[128 = 0]

[115  56  80 143 130 143  92 118 121 152 144 146 197 202 118  98 109 127
 153 132 156 131  83  90 151 111 120  83 112 132 126 136  81 167 171 110
 119 100 157 143 120 115 119 105  95 131 146 152 126 147] : <58>
[132 135 109 124 152 134 106 142 127 141 154 141 131 135 138  75 122 121
 168 121 132 117 108 170 132 133 118 102 134 103 136 211 144 122 114 148
 125 137 156 127 145 148 135 133  97 111 143 137 134 151] : <47>
[139  72 120 101 137 136 128 120 126 146 117 149  96 146 141 125 105 134
 114 113 161 113  35 137 128 151 118 117 134 157 157 181  86 135 220 117
  95 112 115 141 124 159 106 105 103 120 119 144 129 102] : <42>
[ 91  95 128 133 111 130 117 116 127 134  99 116  99 145  99 117 111 139
 129 147 169 162 104 125 119 100 113  88 112 175 112 120 109 126 135 162
  94  85  94 113  95  85 127 110 125 123 103 140 129 145] : <41>
[101 153 149 110 104 118 124  99 113 123 125 115  68  68  99 115  98 114
 125 140 135 163  52  87 123 122 131  68 127 177 127 166 107 109 197 160
  92 127 110 122 147 123 136  66 149 122 117 150 152 196] : <51>
[122  87  60 112 151 131 111 126 127 136 147 161 177 158 133  35 140 119
 179 109 115 136  94 149 137 122 132  52 130 129  94 184  95 161  96 138
 127 115 168 130 138 137 112 148 112 131 148 137 130 163] : <47>
[142  52  76 187 144 133  62 146 118 137 132 156 215 181 158 102 120 100
 145 107 116 115 103 132 158 144 112 101 117  91 106 128 109 161 105  93
 110 136 178 138 129 149 135 128  73 119 177 158 126 163] : <47>
[115  83  83  81 143 164 122 106 127 151 156 188 111 252  73  76 137 136
 206 116 159 162  77 184 120  74 129 129 110 145 183 214  76 143 175 163
 124 113 101 134 137 139 127 174 154 127 132 157 152 130] : <58>
[140  67  79 108 101 147 128 108 122 124 126 160 188 130 124  96 122 136
 161 110 117 109  63 105 111 124 116  73 128 112 126 130 117 134 163  66
 129 123 157 142 136 154 111 130 106 142 122 137 142 134] : <58>
[139  41  85 120 124 175 123 117 126 135 148 148 178 201 132 110 128 121
 135 101 188 118  68 145 120 137 119 104 119 127 179 144 129 129 153 104
 134 101 152 149 126 155 100 158  92 113 144 151 139 147] : <58>
[ 98 115 140 136  97 128 102 111 130 124 105 146 108 143 103 143 117 123
 123 139 158 155  75 114 109 135 118  72 116 173 116  98 131 108 163 139
  98 101 142 129  97 109 143 112 119 122  88 195 138 151] : <41>
[ 94 114  96 163 138 150 107 128 127 138 166  84 170 146 118 117 146 113
 169 129 139 146 152 136 108 110 122 122 115  82 124  96 191 151  93 150
 123 144 171 115  97  94 139 155 108 132 129 142 144 194] : <49>
[127  80 101 142 133 129 116 122 119 138 148 100 134 163 134 137 138 123
 159 124 164 152 138 148 100 118 116 106 120 107 163 136 167 106 132 152
 103 106 156 138 116 141 130 161  96 142 137 166 130 162] : <49>
[134  94  97 125 132 145  92 139 104 135 131 142 162 177 123  98 112 120
 157 120 148 146  78 139 132 115 112  97 115 117 136 175  96 148 143 124
  95 123 157 114 129 127 116 126 105 132 160 146 133 146] : <58>
[137  36  77  88 132 167 182 130 126 141 157 152 132 152 137 114 144 137
 151  94 144 100  57 206  72 151 109  85 134 117 177 147 201  77 124  81
 129  84 159 146 129 180  84 178  97 130 137 126 160 139] : <49>
[ 74 100 128 157 119 128  76 110 119 136 107 123 113 224  84  97  93 114
 138 137 210 188 128 138 144  92 139 100  84 185 111 141  77 172 165 184
 109  71 118 112  95  56 126 114 118 140 125 119 130 147] : <41>
[ 96 107 107 164 146 150  86 140 125 156 155  93 136 169 145  97 147 107
 199 127 142 163 160 210 136 113 112 104 122  73 155 134 197 117  68 166
 128 121 187 122 121 100 130 155  97 143 152 140 142 181] : <49>
[105  91  87 139 112 131 101 100 123 134 133 111 111 197  94 120 102  89
 150 140 172 168 111 135 129 107 128 122  87 157 139 138 113 157 139 168
 115  90 115 146  81 103 122 136 145 129 118 172 127 137] : <41>
[102  79 122 115 116 125 133 116 117 148 110 118  88 140 100 107 105 119
 131 147 164 169 107 113 125 118 125  83 105 205 124 115  85 159 140 173
  92  72 127 130  92 100 133 104 137 115  95 133 131 128] : <41>
[ 99 122 169  77 107 148 120 140 102 108 130 120  45 126 122 145 119 139
 112 152 213 137  87  38 121 111 130 133 109 198 153 175  71 161 223 191
  80  98 121 107 107 118 156 104 130 127  99 159 131 147] : <51>
[138  52  72 133 155 130 119 132 115 142 150 148 178 172 153  55 129 123
 165 121 101 117  85 134 140 130  73  50 131 139 186 167  53 189 152 104
 122  90 152 173 138 140 104 120 108 111 160 124 130 135] : <47>
